Here is a tiny trained network, its code and every weight. The questions are about switching its units off for an input and a target symbol, where a switched-off unit gives its printed mean instead of its output.

import numpy as np


def w(rows, s, z=0):
    codes = np.array(rows[::2]) - 128.0
    scale = np.full(codes.shape[1], s)
    scale[-1] = z or s
    return codes * scale


def f(y):
    return y / 2 * (1 + np.tanh(0.7978845608 * (y + 0.044715 * y**3)))


def softmax(a):
    e = np.exp(a - a.max(-1, keepdims=True))
    return e / e.sum(-1, keepdims=True)


def log_softmax(a):
    a = a - a.max(-1, keepdims=True)
    return a - np.log(np.exp(a).sum(-1, keepdims=True))


def net(x, mask):
    ids = ['αβγεηθλμξπστφψω'.index(c) for c in x.split()]
    T = len(ids)
    res = E[ids] + P[:T]
    r = res
    for j in range(2):
        rows = slice(2 * j, 2 * j + 2)
        q, k, v = (r @ M[0][rows].T for M in (Q, K, V))
        z = softmax(np.where(np.tri(T) > 0, q @ k.T / 2**0.5, -1e9)) @ v
        o = O[0][rows]
        res = res + np.where(mask[j], z, o[:, -1]) @ o[:, :-1]
    y = f(res @ A[0][:, :-1].T + A[0][:, -1])
    res = res + np.where(mask[2:14], y, B[0][:, -1]) @ B[0][:, :-1]
    return log_softmax(res[-1] @ U[:, :-1].T + U[:, -1])


Q, K, V, O, A, B = {}, {}, {}, {}, {}, {}
E = w([
[233,65,176,172],'α',
[212,81,205,167],'β',
[67,148,126,135],'γ',
[35,139,139,185],'ε',
[2,172,167,190],'η',
[212,134,67,69],'θ',
[114,214,169,97],'λ',
[85,175,148,145],'μ',
[140,149,209,50],'ξ',
[203,10,164,229],'π',
[114,122,89,150],'σ',
[136,138,108,118],'τ',
[104,135,119,155],'φ',
[207,70,200,172],'ψ',
[182,114,237,158],'ω',
],0.0074)
P = w([
[100,253,241,191],'0',
[236,78,110,209],'1',
[194,61,137,207],'2',
[150,106,97,93],'3',
[147,91,113,118],'4',
[117,79,127,143],'5',
[129,77,136,141],'6',
[130,67,139,151],'7',
[122,65,147,151],'8',
[138,81,145,138],'9',
[132,71,148,145],'10',
[132,74,151,146],'11',
[132,62,145,147],'12',
[131,65,162,155],'13',
],0.0058)
Q[0] = w([
[133,138,87,2],'head 1',
[143,112,62,37],'head 1',
[212,55,212,245],'head 2',
[201,43,249,234],'head 2',
],0.0057)
K[0] = w([
[199,64,82,128],'head 1',
[209,90,60,137],'head 1',
[54,242,224,171],'head 2',
[49,253,224,159],'head 2',
],0.0061)
V[0] = w([
[210,160,129,100],'head 1',
[103,133,103,210],'head 1',
[253,38,97,77],'head 2',
[167,219,238,40],'head 2',
],0.0063)
O[0] = w([
[208,81,205,126,113],'head 1',
[214,182,95,180,165],'head 1',
[175,174,255,208,4],'head 2',
[24,52,201,30,196],'head 2',
],0.006,0.0035)
A[0] = w([
[110,148,14,100,174],'neuron 1',
[76,154,34,105,76],'neuron 2',
[145,214,180,142,52],'neuron 3',
[130,83,83,86,4],'neuron 4',
[112,30,23,16,184],'neuron 5',
[132,66,51,53,139],'neuron 6',
[204,53,237,251,177],'neuron 7',
[242,107,122,218,205],'neuron 8',
[86,193,2,112,216],'neuron 9',
[103,176,37,87,164],'neuron 10',
[95,101,147,15,212],'neuron 11',
[126,162,80,229,207],'neuron 12',
],0.0053,0.0038)
B[0] = w([
[118,189,24,102,165],'neuron 1',
[122,134,31,227,104],'neuron 2',
[206,55,147,216,80],'neuron 3',
[155,30,67,178,79],'neuron 4',
[62,36,34,19,253],'neuron 5',
[186,67,45,26,173],'neuron 6',
[216,220,180,241,235],'neuron 7',
[213,255,121,224,202],'neuron 8',
[68,237,35,104,199],'neuron 9',
[139,230,30,107,148],'neuron 10',
[22,83,156,49,244],'neuron 11',
[163,209,71,220,193],'neuron 12',
],0.0047,0.0025)
U = w([
[207,189,158,232,117],'α',
[195,163,143,132,54],'β',
[93,36,62,27,11],'γ',
[108,195,59,135,54],'ε',
[74,213,1,94,208],'η',
[165,110,156,187,44],'θ',
[31,130,190,6,252],'λ',
[202,157,159,100,180],'μ',
[79,29,181,40,154],'ξ',
[167,228,115,221,61],'π',
[158,151,87,121,84],'σ',
[126,142,157,82,182],'τ',
[165,176,173,103,96],'φ',
[177,164,201,200,130],'ψ',
[83,83,188,137,192],'ω',
],0.0053,0.002)

Each question gives the input, a string of symbols that net reads in full, and the target symbol t.
The units are the heads (2 rows each of Q, K, V and O) and the neurons (one row each of A and B). Each row of codes is followed by its name. A weight is (code - 128) times the scale printed after its matrix; where a second scale follows, it is the last column's (O, A, B and U).
mask holds one flag per unit, heads first, then neurons. A switched-off unit (its flag False) gives its mean, the last column of its rows in O or B, instead of its output. The means were averaged over made-up inputs and are rounded, as every weight is.
A unit's drop is (log p(t) with every unit on - log p(t) with that unit switched off) / (log p(t) with every unit on - log p(t) with every unit switched off).
The circuit of an input: a set's keep is (log p(t) with only the set's units on - log p(t) with every unit switched off) / (log p(t) with every unit on - log p(t) with every unit switched off). Starting from the 12 units with the biggest drops (on a tie, the unit counted first), units are removed one at a time, each time the one whose removal leaves the highest keep (on an exact tie, the one counted first), for as long as the keep stays at least 0.8.
units of the circuit, in order: the units of the circuit, biggest drop first
most important unit: the unit with the biggest drop
top k neurons: the k neurons with the biggest drops, biggest first
drop of u: that unit's drop, to one decimal
input η σ ω, target γ: units of the circuit, in order : [head 2; neuron 5]
input η λ ε η π, target γ: units of the circuit, in order : [head 2; neuron 5]
input η ξ σ, target η: units of the circuit, in order : [head 2; neuron 9; neuron 1; neuron 10]
input π η ω, target α: units of the circuit, in order : [head 2; neuron 7; neuron 8; neuron 5]
input η θ π α ω, target γ: units of the circuit, in order : [head 2; neuron 5; neuron 6]
input η β τ, target η: top 3 neurons : [neuron 9; neuron 1; neuron 10]
input η φ α σ ψ, target γ: top neuron : [neuron 5]
input π α β, target α: top 2 neurons : [neuron 7; neuron 8]
input η ξ η λ ψ α α τ β, target γ: top 2 neurons : [neuron 5; neuron 6]
input λ τ ψ, target ξ: drop of head 1 : 0.0
input η β η α σ η ξ θ π, target γ: drop of head 2 : 1.6
input η φ τ ξ π β, target γ: drop of head 2 : 1.3
input η η α ε π α, target γ: drop of neuron 2 : 0.0
input λ α π π π, target ξ: most important unit : head 2
